Below is a small trained network, with its code and all its weights. Each question gives an input and a target symbol and asks what happens when units are switched off, that is, made to give their printed mean instead of their output.

import numpy as np


def w(rows, s, z=0):
    codes = np.array(rows[::2]) - 128.0
    scale = np.full(codes.shape[1], s)
    scale[-1] = z or s
    return codes * scale


def f(y):
    return np.maximum(y, 0)


def softmax(a):
    e = np.exp(a - a.max(-1, keepdims=True))
    return e / e.sum(-1, keepdims=True)


def log_softmax(a):
    a = a - a.max(-1, keepdims=True)
    return a - np.log(np.exp(a).sum(-1, keepdims=True))


def net(x, mask):
    ids = ['αγζηλσ'.index(c) for c in x.split()]
    T = len(ids)
    res = E[ids] + P[:T]
    q, k, v = (res @ M[0].T for M in (Q, K, V))
    z = softmax(np.where(np.tri(T) > 0, q @ k.T / 4**0.5, -1e9)) @ v
    res = res + np.where(mask[0], z, O[0][:, -1]) @ O[0][:, :-1]
    y = f(res @ A[0][:, :-1].T + A[0][:, -1])
    res = res + np.where(mask[1:25], y, B[0][:, -1]) @ B[0][:, :-1]
    return log_softmax(res[-1] @ U[:, :-1].T + U[:, -1])


Q, K, V, O, A, B = {}, {}, {}, {}, {}, {}
E = w([
[143,204,118,64,152,234,121,132],'α',
[150,175,110,67,89,161,140,91],'γ',
[126,100,123,98,167,168,83,119],'ζ',
[135,63,206,72,130,120,189,70],'η',
[167,169,193,4,161,224,137,115],'λ',
[38,134,21,199,162,205,192,126],'σ',
],0.014)
P = w([
[77,173,96,93,139,139,43,39],'0',
[196,140,57,61,154,93,161,88],'1',
[169,99,45,127,154,111,145,136],'2',
[216,82,87,153,123,114,139,144],'3',
[49,134,100,94,166,154,106,118],'4',
[154,104,141,180,147,188,76,119],'5',
[83,152,249,173,123,219,212,153],'6',
[162,83,114,148,159,131,81,196],'7',
[199,166,100,149,23,94,149,159],'8',
],0.013)
Q[0] = w([
[140,116,42,57,254,96,128,72],'h1',
[50,163,170,154,109,196,107,34],'h1',
[173,89,82,142,186,123,92,187],'h1',
[62,73,146,123,163,171,51,149],'h1',
],0.0094)
K[0] = w([
[48,185,89,32,186,66,141,41],'h1',
[202,151,65,184,155,113,152,144],'h1',
[18,82,79,122,92,174,80,173],'h1',
[115,142,152,51,146,53,194,255],'h1',
],0.0087)
V[0] = w([
[194,56,116,80,114,82,58,107],'h1',
[89,47,180,176,233,79,181,89],'h1',
[179,127,102,77,207,181,1,159],'h1',
[114,154,213,38,135,138,155,80],'h1',
],0.0086)
O[0] = w([
[249,109,59,200,181,119,94,224,36],'h1',
[74,117,99,160,62,149,52,228,98],'h1',
[151,169,130,173,142,45,123,168,254],'h1',
[196,212,101,208,105,232,130,107,179],'h1',
],0.012,0.0041)
A[0] = w([
[112,108,188,90,115,63,117,35,185],'n1',
[135,126,64,158,169,89,98,69,190],'n2',
[69,81,161,114,40,107,141,222,56],'n3',
[175,159,106,181,140,160,95,153,56],'n4',
[100,176,136,178,99,145,147,158,198],'n5',
[184,83,122,109,199,99,244,144,241],'n6',
[104,146,246,132,71,73,108,169,45],'n7',
[77,212,141,118,188,146,173,118,67],'n8',
[40,46,129,195,122,111,230,180,196],'n9',
[168,181,91,93,181,142,110,159,1],'n10',
[172,207,185,136,134,105,96,138,235],'n11',
[63,138,87,90,158,165,86,138,189],'n12',
[94,113,130,44,115,159,134,138,157],'n13',
[97,138,116,207,133,119,141,96,54],'n14',
[150,37,55,73,121,40,17,209,56],'n15',
[160,101,109,153,162,104,155,79,117],'n16',
[124,105,187,99,83,69,55,130,66],'n17',
[101,129,174,209,131,86,137,65,128],'n18',
[93,178,78,103,125,54,117,76,167],'n19',
[156,117,78,136,75,162,90,237,136],'n20',
[153,169,103,105,194,225,141,112,95],'n21',
[131,173,96,178,51,147,147,138,52],'n22',
[204,193,157,72,147,177,123,144,169],'n23',
[157,140,171,119,201,2,181,136,113],'n24',
],0.0083,0.0049)
B[0] = w([
[161,163,132,115,123,143,173,134,235],'n1',
[165,170,148,93,100,171,135,201,202],'n2',
[99,102,180,150,41,114,82,31,176],'n3',
[91,68,204,79,148,70,154,60,208],'n4',
[118,102,80,174,181,78,105,102,200],'n5',
[99,162,89,101,157,183,90,188,233],'n6',
[204,144,14,113,253,162,82,175,149],'n7',
[161,72,72,131,131,113,107,152,218],'n8',
[205,93,109,93,87,166,94,179,255],'n9',
[93,98,122,127,152,80,113,149,174],'n10',
[146,91,90,126,150,126,132,219,217],'n11',
[173,158,131,122,111,107,202,153,226],'n12',
[117,135,214,135,122,72,107,96,223],'n13',
[83,163,226,119,99,35,102,209,165],'n14',
[151,57,91,109,62,231,221,149,134],'n15',
[131,113,149,71,116,157,169,100,179],'n16',
[215,172,71,170,226,108,158,149,145],'n17',
[67,206,114,97,185,55,142,106,172],'n18',
[185,118,77,133,134,106,100,164,209],'n19',
[78,157,102,101,88,161,55,53,184],'n20',
[110,137,165,161,78,110,130,19,240],'n21',
[178,149,165,135,154,83,112,78,180],'n22',
[83,78,131,172,139,127,122,132,239],'n23',
[23,178,112,199,68,108,35,73,184],'n24',
],0.006,0.0098)
U = w([
[126,228,132,57,170,97,64,112,138],'α',
[254,116,49,55,150,227,195,163,216],'γ',
[197,77,65,85,129,121,103,218,163],'ζ',
[154,84,81,140,38,144,135,117,111],'η',
[189,104,139,164,135,60,227,147,2],'λ',
[174,111,123,11,105,95,143,146,105],'σ',
],0.0051,0.0034)

Each question gives the input, a string of symbols that net reads in full, and the target symbol t.
The units are the heads (4 rows each of Q, K, V and O) and the neurons (one row each of A and B). Each row of codes is followed by its name. A weight is (code - 128) times the scale printed after its matrix; where a second scale follows, it is the last column's (O, A, B and U).
mask holds one flag per unit, heads first, then neurons. A switched-off unit (its flag False) gives its mean, the last column of its rows in O or B, instead of its output. The means were averaged over made-up inputs and are rounded, as every weight is.
A unit's drop is (log p(t) with every unit on - log p(t) with that unit switched off) / (log p(t) with every unit on - log p(t) with every unit switched off).
The circuit of an input: a set's keep is (log p(t) with only the set's units on - log p(t) with every unit switched off) / (log p(t) with every unit on - log p(t) with every unit switched off). Starting from the 12 units with the biggest drops (on a tie, the unit counted first), units are removed one at a time, each time the one whose removal leaves the highest keep (on an exact tie, the one counted first), for as long as the keep stays at least 0.8.
circuit, biggest first: the units of the circuit, biggest drop first
unit that matters most: the unit with the biggest drop
k most important neurons: the k neurons with the biggest drops, biggest first
drop of u: that unit's drop, to one decimal
input σ σ σ γ α, target σ: circuit, biggest first : h1, n12
input λ λ σ γ, target λ: unit that matters most : h1
input η ζ σ, target α: 4 most important neurons : n20, n22, n14, n4
input σ η λ λ ζ ζ σ σ γ, target ζ: 2 most important neurons : n11, n21
input α γ σ, target α: circuit, biggest first : h1, n24, n6
input λ α σ, target λ: circuit, biggest first : h1, n14
input η ζ γ η σ ζ σ λ η, target ζ: circuit, biggest first : h1, n21
input σ λ σ η, target α: circuit, biggest first : h1, n24, n18, n6
input η σ η α, target η: circuit, biggest first : h1, n21, n20, n23
input λ α ζ, target λ: circuit, biggest first : h1, n4
input σ η σ σ γ, target η: circuit, biggest first : h1, n6, n21
input σ α ζ λ α ζ ζ, target λ: circuit, biggest first : h1, n9
input ζ η γ η, target ζ: circuit, biggest first : h1, n6
input α ζ σ σ ζ ζ α σ α, target ζ: 2 most important neurons : n11, n21
input γ ζ σ σ σ, target ζ: circuit, biggest first : h1, n9, n21
input ζ σ σ η σ η ζ, target η: circuit, biggest first : h1, n3, n20, n6
input γ γ σ γ ζ, target γ: circuit, biggest first : h1, n13
input ζ η σ σ η σ ζ, target σ: 2 most important neurons : n3, n13
input σ η σ ζ η, target η: most important neuron : n20
input η η λ γ γ, target η: most important neuron : n21
input γ γ γ σ ζ, target γ: drop of n24 : -0.1
input η γ η σ σ, target γ: drop of n13 : 0.2
input η σ σ λ σ, target σ: drop of h1 : 1.0
